Each row comes from the steps of one path. Every step used is in the known rows, and no mark comes twice. Write the path behind each row, first mark first.
Known rows:
e > b > x > w > y: [ 166 -344  -31  143   35  -69   31  -20 -124   50   41 -181   59  147
  227  140   28 -193    9 -118   60  114  -59  -31  140  147  107  145
  330 -149  138  -56 -154   51 -101  451  109  170  -60  -42   27  118
  286   92  187   97  216  -88  239 -421   85  -47    7 -115  -80  -52]
t > c > j > n > e > b > x > w > y: [ -88 -344 -113  139  -96 -100  258 -104   64  251  -46  -66  300  236
  207  -23  293  -68   75   86   74  310  -52  -43  -58   20  151   -3
  181 -101  -28 -271  -35  156  -16  460  113  -31  112  131   97  103
  283   68  246  172  165   69  131 -473   92  109 -272 -298 -299    8]
g > j > n > e > b > y > w > r: [  26 -291  -81   17  145 -251 -231  107  190  199 -224   25 -225   -5
  -16  157  148  -70  253  -57  -42   32   44 -154 -169   51  274  -37
  191   62 -106 -154   50  -17  -14  166 -114   21  -69 -188  413 -153
   38  -96  294 -207    1  261   65 -474 -253 -283 -136 -494 -256   69]
b > t > y > w > r > k > j > n: [ 131 -248   89 -222 -203  -24 -158  160  -73   99   23 -185    6  -73
  128  187   52   15  148   74 -127 -334  -38   66  -57   65  125   45
   31 -107  336  110  246   44  173 -128  -41  239 -460 -375   34  122
  245 -202 -279  -64  -61  -22  -37 -288 -483  -51  -12  -93 -280  133]
j > n > e > b > y > t > c: [-106 -157   -6 -208  215   37  -88  181  -69  108 -349 -240  182   -3
   92 -110   75  232  -13  183  -80  209   39 -228 -181  196   34  -45
   93  140    5  -28   18   -9  -98   97    3 -221  -47    6  190  244
 -198   19   41   25 -138  122   82 -306  122 -232 -171 -272 -166   40]
u > n > j > g: [ 192 -331 -163   31 -147   58 -290  100   12   50 -197  173   19  -81
 -139 -185 -379 -203  172 -199 -133  265 -201 -508 -174  -63  -85  -99
  -70 -189 -305   25   -9  171 -453  225  -17  -97 -310   49   68  119
  104  134   67 -479   91  142  124 -185   79    3   86  -62 -431  -62]
r > k > w > y > t > x > e > b: [  54 -413  240  169  303  146  -34  233 -366   -3   85  -29 -132 -339
  356  200  -76   30 -195  -35 -156  -20  -50  -63  285   50  220  221
  481 -191    7   21 -281   41 -266  563  201  112 -148  132  -12  330
 -361   43  -86  -48 -104  -32  249 -620  196 -271   50 -105  -39  -63]
e > t > c > k > j > n > u > b: [ 170   46  234  186  144  111  151  -98   15   58 -236  -65  108  -28
  -28   30 -367  221 -252    3 -104  102  -61 -268 -154 -141  -77  -88
  170  -10   78  103   -3  -25 -282  214  179  -56   77  389   72  182
   36  101   15  160  -60   47  126 -372   32    7 -322 -264 -352  101]
j > n > e > b: [ -31  -20  -36   77   45    5  -49  155  180  153 -197   -5   20 -102
   50 -107  -46 -109  -73 -110 -154  336  -66 -234 -122   85 -121  -72
  263   34 -136   39 -122  131 -316  317   67 -175    6  271   -3  170
   34   30  195  -76   66  162  -54 -287   84  -14 -150 -352 -389  -42]
r > w > y > t > x > e > b: [ -23 -329  103  154  154  175   87   52 -269   87   72 -112  -98 -314
  283  141   28   67 -211   -8 -286   63  -18 -161  317  153  186  114
  407  -34   20  -18 -298   18 -245  307  126  -57   -5   17  -13  171
 -249   17   71   73  -14   -9  211 -431  138 -290 -115   25   -8  -12]
g > j > n > u > e > t > y: [ -15   88   40 -141 -240   38  -93  395  220  189 -207  -17  205 -209
 -277  -58 -205  -49 -148   67  -42  292 -275  -75 -135 -100 -178 -136
   87   90 -140   41 -174 -168 -260  228  165  -82    8  105   81   14
   19  255   65    8  103  172    5 -239 -281  -22 -104 -376   29  226]
u > b > x > w > r: [ 141 -414 -149  107   -4 -188  -48 -142  -96   84  -34 -112    7   31
   95  143  -43 -195  117 -271  215   16  -49 -126   -7  115  181   33
  312  -59  186 -201  -18   10  100  120  -78  135 -234 -103   28  129
  135  -40  119 -112  277  -13  255 -514  -84 -182   27  -21 -149 -203]
w > r > j > n > u: [ -54 -164  -11   -8 -301   -9 -269  -87  183   83   35  -24    2   27
 -417   44 -103 -141  121 -256  -67  187  -93 -493  -52 -105   30 -225
   14  -72  -68    2  -29  -11 -114  135 -325 -115  102  156   20  127
  -24  103   85  -48  286  180   42 -148 -282   13 -310 -196 -256   88]
k > w > y > t > c > r > j: [-160 -367   87  115  -36  198 -299  -24 -154   15   60   54  259  -55
   74   81   27   14  293   60  -82  179  -73 -595  -23 -206   94  325
  151 -165  194  113  -50  151   51  137 -280  128 -167  -17   28  425
  -67  335 -287 -176  122   18  125 -396   51  -79  155   20 -284  354]
y > w > r > j > n > e > b > x > t > c: [-225 -210 -162  -28    1  -59   68   84  -41  224 -124 -173  -39  166
  -42 -207  408   89  241  172 -132  228  -80 -241 -100  -37  155  -30
    6  -52 -149 -107   72   45  237  120  -16 -112  120  -19  177  274
  -62 -243   79   52 -172  145  110 -604 -166  -89 -242 -245 -240  -51]
y > w > r > k > j: [ 182 -442  122  -52   58  190 -121 -227  -93   17   -1   43 -154 -126
  254  188  130 -273  210 -119 -228 -427   -3 -261  -22 -178  320  155
  295 -249   66  361   10  -35  -59  158 -202  335 -554 -136   73  276
  -83   30 -139 -314   58    0  210 -394 -347 -120  113  -13 -326   41]
t > c > w > r > j > n: [ -61 -224   59   -8 -264   -8 -137   87  212    6 -142  124  469   23
 -259 -168   45  -99  276  -70  -65  325 -110 -574 -249 -119   -5   36
    3 -113  -76  -49   68   25  321  -17 -398 -114   52  -69  -89  190
   28  -68  -35  -35  227  154   -4 -339 -374    0 -232  -66 -291  122]
u > e > t > y > w > r: [ 117 -364  -64  -77  -52  126   51  194   99  139 -203   80  122 -227
  182   93 -108 -172   25   44   76  -79  -94  213  -96   89  137  187
  371  -99   16  -18 -146  -33  149  162 -115  227 -232 -294   86   77
    9  161   28 -230   72   17   93 -355 -205 -168  216 -234  -75  285]
y > w > r > j > n > u: [-110 -212  -13  -71 -201  -24 -236 -107  157   77   64  -46 -186  149
 -362  110  -69  -99  146 -236  -29   90  -22 -522  -93 -148   87 -101
   30 -101  -60  -52   66   69    3  115 -313  -39   47  -50   63  181
   -6    5  173 -135  152  206   84 -288 -254  -69 -339 -168 -303  240]
r > w > y > t > x > b: [  25 -348 -117 -178   -3  178  -39  -44 -268   47  176 -136  -25 -167
  249   43  192   72   10   99 -216   54  -58 -216  298   57   61  -68
  353   14    3  128 -135   69 -159  125   85  -94  -69 -237  -44  264
 -210   40    6 -118  -78  -47  291 -415  142 -250  -80   73  -18  -96]
j > n > e > t: [   8  154 -152 -143 -123   97   49  276  324  191 -226   -2   90 -191
  -15 -105 -149 -139 -126  -46 -146  328 -168 -157  -52   13 -123 -174
   85   81 -164   74 -116  -64 -182  436   15 -137  -36  304  -10  126
  -61   64  173   -7   72  174 -122 -220    5   52 -174 -425 -361  -27]
t > y > w > r > k > j > n > u: [  30 -348  184 -134 -100  104 -127 -104  109   91   57 -147 -214   53
  -11  210   42   12   67 -126 -149 -314  -81 -118  -28  -85  159 -101
   76 -172   83   87  161    8 -126  153  -76  149 -227 -120  124  182
   43  -77   27  -12   32  105  103 -304 -250   69 -179 -147 -176  163]
b > y > w > r > k > j: [ 231 -496   95 -104  161   56 -239 -253 -136  -53  -75  -44 -151  -68
  319  325  161 -218  269  -61 -123 -515   41 -173  -60  -71  386   31
  219 -154  148  282   72 -129  -51  160 -159  338 -614 -201  216  161
   -4   59 -161 -204   49   51  244 -362 -388 -201   71  -72 -304  -11]
j > n > e > b > x > t > y > w > r: [ -93 -307 -137  -30    5 -148   50  204   84  235 -104 -239 -166   48
  133   27  206   79  140   11  -22  -37 -108  200   45  169   43  -20
  151  -80    0 -163  117   71  212  145   88   62   33 -245  170   -2
  159 -288  191   56 -113  127  -41 -553  -85  -33    5 -334 -188  -38]
u > g > j > n > e > b: [ -32  -16    0  188  -46  -47 -166  322  185  148 -252  232  -91 -189
 -206 -141  -76 -194  105  -64 -181  417 -119 -378 -194   38  -61  -42
  236   10 -264    3 -140  231 -413  215  145 -153   83  244  154   53
  122   73   89 -229   39  153  -30 -394  -37  -67 -168 -363 -275  -21]
g > j > n > e > b > t: [ -36   22  -64  -66  -12  -98 -294  285   91  224 -173 -154  -45 -150
  -78   -4    7   -8   49   76 -172  303  -82 -177  -65   77 -104  -62
   89  230   13   80  -84   53 -344   56  175 -240 -107  177  129   31
   26   37   93 -115  -10   38 -135 -228 -235 -151 -151 -456 -316  -19]
k > j > n > u > e > b > t > c > w > y: [ 159 -255  353  143  -27  156   64 -170  167   26 -127 -106  456   94
  102   34 -151  209  -57  213  -42   58  -21  143  -42  -29    6   49
  217 -194  192   29   -4  -46 -239  233  157  -50   63   40  -45  217
  275  206 -151  224   -3  -42  -64 -164 -201  143 -407 -430  -14  278]
g > j > n > u > b: [  -9  -64   74   56   11 -182 -232  -28  103  133 -205 -115 -205  -76
 -374   46 -314    4  -35 -235  -24  280  -74 -583 -206 -230 -204 -187
  198   56  -41   19  -79   50 -399   89   75 -120    0  216   71  137
   32   76   95 -151  130  227  150 -388 -123 -229 -270 -168 -241   60]
e > b > t > y > w > r > j: [   6 -453    2  -54   77   17 -313  168 -138   91   -5 -158  -64  -49
  129  180   52  -57  257   30  -77   -8   20 -139 -112  185  136  216
  150   -2  239   97  -30  133  165 -136  -91   88 -232 -210  221  -10
   61   74   28 -162  100  -46   69 -281 -335 -306  154 -142 -190  167]
c > t > y > w: [-168 -289    7 -236   97  157 -135   61  173  -85 -294 -188  -17   13
  286  106   51 -178  134   69  138 -148 -221 -211 -148  -86 -214  212
  255   16  -11   94  -77  252  105  111  126  160 -239 -351  -83  225
   43  123  130  -90  -64 -105   92 -493  -68 -142  233  177 -459  281]
t > e > b > x > w > r > j > n > u: [ -66 -155    5  -17  -93 -105 -212   -5   35  138  195 -137  -59  324
 -263   27  130  -91   25 -122   61  266  -76 -256  -62   50  142 -100
   36   26  -15 -269  -65  -31    9  153    2 -305  181  186   85  101
   87 -146  311  162  209   55  160 -319 -174  136 -455 -259 -120  -48]
w > y > t > e: [  86 -380   66 -339   67  245 -198   62   28  107  -68 -143   41 -134
  104    7  -45  -84  -67  191  -32   42  -15 -140  107   81  -21  210
  324  -87   17  196 -365   78  -81   46  -47  -72 -119  -65  -80  213
 -114  111  -90 -138   60 -187   91 -161   51  -41   84 -138  -90  255]
n > u > e > t > x > b > y > w: [  35 -219 -180 -237  238   28 -126  -76 -124  -69  -92 -125 -125   57
  237  156   94   12  -86  120  153  -91  -75   49  -23  -14  129 -204
  278  166 -117  -25  -65 -147 -213  315  282 -113 -185 -168  229  238
  -88  199  188  -28 -220  135  389 -433   67 -268 -184 -285 -122  121]
u > g > j > n > e: [-113  -68 -127  -58 -284  -47 -262  236  377  125 -222  248  -99 -189
 -361 -137  -13 -254  185  -26  -72  377 -189 -538 -163  -43  -38 -171
   49   10 -311   -6  -62  254 -372  125    5 -129  -36  149   85  119
   93   88    4 -289  103  201  -55 -379 -143    7 -244 -302 -302   59]
x > e > b > t > w > y: [ 186 -360   95   17    9   98  -73   71   54  153  -89 -161   70 -214
  410  266  -98  -25  -59  206  -41    8 -127  252  203  301   57   60
  419  113  132   96 -328  116 -326  193  136   35  -94   38  -41  125
  117  227  -68  134  -36 -116   80 -269 -155  -25   17 -211 -192  120]
j > n > e > b > t > y > w > r > k: [  27 -578   69 -123  149    3 -150  214  -38  198 -164  -76 -245 -242
  200  224   56    0   22   38 -195  -29   -4  167  -39  195  135   30
  160    9  117 -174  -72  156  -37  235   20   15 -258  -37  121   62
  -43 -209   13 -237  -46   -4  -70 -430 -245 -169  -43 -239 -174  -89]
u > n > e > b > t: [  44 -276 -103   29   56   59 -245  177  -11   83 -243 -168 -167 -327
  166   51 -152 -116  -36   25 -113  169  -67  -11   36  257 -108  -28
  263  128   90   49 -224  138 -437  213  171 -179 -215  210   77  190
  -14  248  -28 -126   38 -140  -53 -155   53 -154   -3 -281 -327 -104]
e > t > w > r > k > j: [ 309 -297  173 -103   37  305  -26    9   42  130  -89   62   86 -248
  346  156   34 -269   98   48 -345 -303  -99  -32   37  -88  237    0
  344  -99   23  479 -163 -207 -138  239  -83  167 -443  147   98  178
 -156  139 -155 -113   42   32  220 -336 -422   55   93 -176 -253 -106]
n > u > b > e > t: [  27   28   27  -62  182   11  -96   46   11   98 -198 -156 -126 -130
   32  130 -426   20 -199   19  100   96  -75 -124  -61   35 -106  -15
  229  148  138  -47 -474 -279 -427  310  144 -272 -163  494   97  246
 -218  243  118   76  105   31  169 -230  -52 -134  -14 -282 -200   17]
e > t > x > b > y > w > r: [ 184 -348 -249 -140  179  -21  -78   83  -99   23 -103  -80  -26  -55
  356  149  207  -56  167   30   26 -205  -57  177   48  129  294  -78
  319   98  -22   -8  -14 -165  185  171  -13   39 -177 -332  342  -22
  -76  -28  191  -21 -100   30  351 -410  -16 -282  129 -260 -183  -19]
x > t > c > w: [ -63 -182   38  -83   47  189   25 -103  145  -85 -263  -72  384  -21
  177 -168   69  -28  230  -31  -97  123 -350 -381  -17 -178 -256   77
  239   71 -195  194  -43  -15   35  221   -9  -88    6  -70 -268  479
 -164  102   46   37  -52 -142   51 -418   -2  -32   53   60 -255   35]
j > n > u > b > y > t > w > r > k: [ 153 -615  231 -185  257 -106 -260  -58 -122  111 -263 -149 -201 -194
  -43  377 -302   80  -62  -78  -73 -102  110 -156  -19   36   53 -264
  259   39  136 -115 -113  -69 -142  154 -108  -81 -163   62   95  119
 -193  -53 -144 -217  -23  228  203 -509 -305 -282 -268  -99  -66 -207]
b > e > t > y > w > r > j > g: [  59 -356  -15 -190 -111   39 -318  353   -4  149  -72   -4  -15  119
   37   65 -243  -65  329   93   74  180 -150 -190 -185   86  133  203
 -196 -110    2 -191 -129  -87   65   52  -85 -178 -318   18  155    2
    1  -67  185 -243   68   64   56 -254 -319  109  226 -134 -239  327]
u > e > b > x > w > y > t: [ 112 -271   61   33   51  -28   47   13 -327   88   28 -173  148    8
   72   81 -226  -39 -201  -66   87  102   94  -25  184   85   80  251
  370 -237  173  -82 -141  -24    5  297   83  168  -88 -179 -105  179
   91  143   -8 -152   63  -14  101 -472    1 -257  -34 -167  124   30]
b > x > e > t > c: [ -82  -67 -115  -54  -36  210  144  183  -88   55 -290 -147  269 -130
  172 -115  202  -43  -54  184   21  123 -284 -109  -54   57  117   99
   85  110 -127   48 -234 -231  -68  306    2  -66 -194  203   58  347
 -251  101   22  289   44  -21  251 -384  -19   41    7  -41 -241   18]
j > n > u > e > t > w > r > k: [ 175 -370  156  -87 -115  145   -3   92  126  183 -216  209   98 -314
  -95  157 -226 -247 -164   17 -153   98 -114   60   -7 -103   72 -208
  341  -22 -157  -62 -354 -168 -218  449 -140 -101  -67  252  -94  231
 -203  116 -120 -226   65  173  136 -409 -447   55 -282 -245  -79  -61]

Write each row's path:
[  49 -280  336   44  111 -140 -218 -287   94   11  -55  -26  -88  -21
  -64  222 -318   98  -24 -112   75 -165   15 -247  -86 -130   49  -40
  126 -127  248 -203 -181 -238 -266  124  -29 -212 -252  343  -19  247
  -67  -78  -80   16  139  149   22 -401 -421   -2 -287 -218 -192 -100] | c > w > r > k > j > n > u > b > e
[ 220 -385  131 -162  105  364  -29  -79  243  203 -104   83  -55 -270
  382  137  124 -244   64   85 -367 -230  -96  -31   62  -63  315 -125
  265  -69  -77  421 -168 -136 -310  342  -21   64 -440  348  174  166
 -260  141  -42 -156   28  120  133 -364 -338  117  -49 -364 -242 -184] | n > e > t > w > r > k > j
[  48 -102 -124    1 -232 -190 -205  287 -112  127  191  -90  204   20
 -139  -46   32  -78   68 -117 -106  280  -14 -201   26  150  145  -69
   68   50  193 -169   88   79  294 -108  -34 -171   33 -118   42   29
  176 -195   32   31  108    5  104 -278 -270 -216 -206 -175 -166  -31] | e > b > t > x > w > r > j > n
[ 158 -383  220   44  130  135  -97  -48 -252   94   57 -147 -166 -262
  484  291  112   15   68   -4 -203 -481 -102  244   83  140  362  194
  242  -36  254  168   27  -40  -78   63   94  324 -533 -120  116   91
  -32  -46 -133  -24  -88 -139   29 -354 -390 -178  181 -101 -169  -46] | x > e > b > t > y > w > r > k > j
[-119  -45  -88  -62 -302 -168  -28  379   -8  134    3 -120   55  -15
 -175   47   52   -8   50  -12   70  109 -142 -145  -78   75  141   46
 -163  -84   36 -204  109 -106  449   60 -150  111  -80 -172  102  -72
  153 -246   44  199   94  272  -34 -487 -437  -51 -149 -154 -233   86] | b > x > e > t > y > w > r > j > n
[  39 -160 -144 -175  -29   10  -35  197   -1  160  -10  -30  -17  -84
  337   99   56   23  146  123  130 -171 -197  318   -9  223  158  181
  277  121   73 -132 -193 -143  136   72  -52   35 -196 -247  158   71
 -117    6  211  -32  -58  -86  101 -355 -181 -120  340 -249 -132   89] | x > b > e > t > y > w > r
[ -76 -279  124   98   70  -69   63   91  266  160 -261 -125  181   80
  -41 -158  222  128  161  160 -198  362 -188 -212   50 -173  -93  -19
   63 -128 -227  -38  -72  -41  -65  430  190 -143  288  134  105   55
   94 -114  161  213  -36  132  -43 -604 -118   79 -298 -431  -48  -65] | g > j > n > e > b > x > t > c > w > y
[  23 -323  222  -60  235 -234 -340 -156  -59  -54 -165 -249   15   25
 -289  251 -471  253   49 -290   80   63  156 -502  -88  -47  -78 -155
    2  -49  225 -134  168 -143  150   -2 -164  -89    8  -51   85  -76
  -32   -6   16  -76  113  294  -71 -387 -252 -412 -366 -220  -63  -94] | c > w > r > j > n > u > b > y > t
[ 264 -624  172 -112  -11  204 -233   20  -94   72  -85  -29 -109   49
  306  149  -76 -131  358  -62 -137 -230 -156 -134 -132  -67  202  137
    7 -311   -5  152  157   78 -133  118    2  185 -607 -169   65  139
  117 -132  -18 -393  -17   -8  138 -325 -222  186  250   67 -294  206] | t > y > w > r > k > j > g
[  45 -410  202  144  284   69  -22  -91  -61  -36 -292  -49  357 -160
  278   96  -22  169  113 -107    7  -81 -103  -30   14  160  207  189
  285   54   -8 -143  -42 -218  162  160 -209  -22  -16 -116   58   63
 -297   30  134   93   23  -33   15 -406  -94 -244   39 -165  -41  -73] | x > e > b > y > t > c > w > r
[ 230 -352  301   -5  259  111 -149 -125 -256   82  -50  -89  -31 -262
  438  308   22    1   24  -23 -235 -461   -3   32  127   93  391   16
  338   -5  114  265  -50 -235 -141  112  -20  196 -434    8  137   79
 -234   52 -161  -35 -119   85  153 -437 -406 -212   39 -151 -135 -220] | x > e > b > y > t > w > r > k > j
[ 288 -491   92 -110 -107  116 -193  -25 -139  122  -83 -145    3  116
  237   95   16 -163  396   54 -168 -188 -236  -91   92 -142   95 -109
    6 -239  -90  255   77 -124 -158  132  105    1 -467   40  -53  220
  103 -166 -169 -213 -124   50  186 -459 -399  364   94   32 -345 -126] | b > x > t > w > r > k > j > g
[ 162 -367   32   46  -11    3   67   49  -25  149 -168 -124  177  -60
  232   72  -26 -149  -32  268   -2   91  -96  190  173   46  -96  -21
  498 -135  -30  153 -347    1 -201  306  239   62   32  -21  -91  228
  250  229 -194   42  -84   69  199 -512 -201   32  -22 -235  -82   40] | u > e > b > x > t > w > y
[   1 -444   96  -92  245  116  -66  118 -287   92  -36 -281  -96   63
  205  177  194   -6  -31  314  -84   82  116 -132   83  184   13  254
  302  -93  170   40 -353  -40 -142  177  160 -180 -129   -2   66  184
   -1  -31   -6   58   93  -61  235 -411   -1    1 -177  -34  -84   -5] | r > w > y > t > e > b > x
[ -44 -277  -57 -187   30 -134 -383  193  -18   94 -121 -346 -155  -99
 -272   46  -46  115  -75   81  -65  175   -6 -377    1  -70 -114 -251
   64  130  140   47  -73   53 -313 -190  285 -376 -140   99  237  132
    9  -42  -66   15    3   93  297 -331 -108 -242 -278 -195 -164  119] | g > j > n > u > b > t > x
[ 142 -452  341   25  168  191   22  -76  171   67 -186  -83  228  -61
  303   51   63  147   22  212 -297   81  -21   10   -9    3   78   39
   98 -166  126   81  -31   48 -216  400  152  -49 -107  221   22  183
  102  -20 -113  122  -26  -37 -116 -319 -172  110 -329 -375 -130  -35] | r > k > j > n > e > b > t > c > w > y
[  82 -214   13 -204 -145  136  -25  238  451  261 -114   22   82  -92
   24   32  -98 -133  -37  216 -200  383  -67 -191   18   40   10 -191
  108  -48 -118  140 -233   96 -165  386   -1  -87   78  283   82   43
  100  162   56   40   71  277   17 -323 -214  117 -322 -462 -214  114] | r > j > n > e > t > w > y
[   2 -258 -124 -174  -84   55   61  289  346  255 -166  -26  -55 -120
  123   46    1  -26   48   -2  -46   24 -110  140  -70  161  115    3
  140  -27  -33 -116   36   59  168  218 -104   86  -75 -175  184  -34
   18 -108  241  -72   22  127  -68 -355  -75  -27   13 -396 -203  168] | j > n > e > t > y > w > r
[-137 -323  -16  112   -6  171   20 -260 -176  131 -260  -27  481  -39
  177   35   96  -72   86  225   83  110  -69  -45 -242 -140  -57   40
  366  134    0   74 -257    9 -348  110   78 -228 -119  242   15  320
  -63  575  -77  -77   96 -108  150 -129 -140  -61  -71 -193 -441  263] | n > u > e > b > t > c > j
[-129 -278    4  -73  124  -92 -129   29 -268   25 -151 -190  303   -8
  -80   66  -44   78 -177   53   46   28  147 -204  -18 -106  -62 -184
  245  -43   20  -28  -63 -135  -85   42  165 -324  -11  -14  157   77
  -28  211  -54   22  -29  274  239 -314   10 -252 -255 -272 -232  188] | c > j > n > u > e > b > y > t > x
